Below are the code and all the weights of a small trained network. Each question names an input and a class and asks about switching units off, where a switched-off unit gives its printed mean instead of its output.

import numpy as np


def w(rows, s, z=0):
    codes = np.array(rows[::2]) - 128.0
    scale = np.full(codes.shape[1], s)
    scale[-1] = z or s
    return codes * scale


def f(y):
    return y / 2 * (1 + np.tanh(0.7978845608 * (y + 0.044715 * y**3)))


def log_softmax(a):
    a = a - a.max(-1, keepdims=True)
    return a - np.log(np.exp(a).sum(-1, keepdims=True))


def net(x, mask):
    res = np.array(x, float).reshape(1, 4) / 4 @ E
    y = f(res @ A[0][:, :-1].T + A[0][:, -1])
    res = res + np.where(mask, y, B[0][:, -1]) @ B[0][:, :-1]
    return log_softmax(res[-1] @ U[:, :-1].T + U[:, -1])


A, B = {}, {}
E = w([
[132,253,87,236,131,184,247,31],'x0',
[167,190,129,74,150,82,92,173],'x1',
[14,174,195,106,34,34,219,244],'x2',
[149,160,115,98,134,72,96,123],'x3',
],0.0079)
A[0] = w([
[164,2,192,82,91,116,83,176,190],'N0',
[113,36,136,66,143,119,97,161,191],'N1',
[138,165,145,188,139,101,142,97,175],'N2',
[162,221,93,206,120,158,171,136,231],'N3',
[27,155,202,125,48,70,157,176,37],'N4',
[177,111,80,152,219,189,54,128,6],'N5',
[209,85,140,125,144,159,87,72,29],'N6',
[134,152,182,126,134,109,104,100,161],'N7',
],0.0081,0.0014)
B[0] = w([
[221,134,165,165,63,32,172,87,252],'N0',
[162,154,200,187,82,119,147,90,222],'N1',
[149,183,152,148,97,97,139,90,174],'N2',
[169,194,159,178,46,89,169,48,239],'N3',
[36,99,34,93,255,179,75,133,255],'N4',
[33,107,95,129,116,190,90,160,235],'N5',
[103,135,61,53,123,177,57,150,213],'N6',
[134,113,152,90,139,83,131,143,137],'N7',
],0.0085)
U = w([
[189,123,254,200,49,78,205,81,254],'0',
[81,68,60,91,217,218,132,156,2],'1',
],0.0083,0.0011)

Each question gives the input, the list of numbers given to net, and the class t.
The units are the neurons (one row each of A and B). Each row of codes is followed by its name. A weight is (code - 128) times the scale printed after its matrix; where a second scale follows, it is the last column's (A, B and U).
mask holds one flag per neuron, in row order. A switched-off neuron (its flag False) gives its mean, the last column of its row in B, instead of its output. The means were averaged over made-up inputs and are rounded, as every weight is.
A unit's drop is (log p(t) with every unit on - log p(t) with that unit switched off) / (log p(t) with every unit on - log p(t) with every unit switched off).
k most important neurons: the k neurons with the biggest drops, biggest first
drop when u is switched off: that unit's drop, to one decimal
input [-1,-7,3,1], class 1: most important neuron -> (N3)
input [7,1,8,1], class 1: 3 most important neurons -> (N4 N0 N1)
input [-7,1,-6,8], class 0: 2 most important neurons -> (N0 N1)
input [-4,1,-3,-8], class 0: 3 most important neurons -> (N4 N0 N1)
input [-7,5,8,-8], class 1: 3 most important neurons -> (N4 N3 N2)
input [-5,-6,-3,-2], class 0: 2 most important neurons -> (N0 N4)
input [3,6,4,6], class 1: 3 most important neurons -> (N4 N0 N1)
input [-8,2,-8,0], class 0: 3 most important neurons -> (N0 N1 N4)
input [-5,-5,7,-4], class 1: 2 most important neurons -> (N4 N3)
input [2,-1,5,5], class 1: drop when N4 is switched off -> 0.2
input [-2,1,6,-7], class 1: drop when N4 is switched off -> 1.0
input [-3,-2,7,1], class 1: drop when N4 is switched off -> 1.8
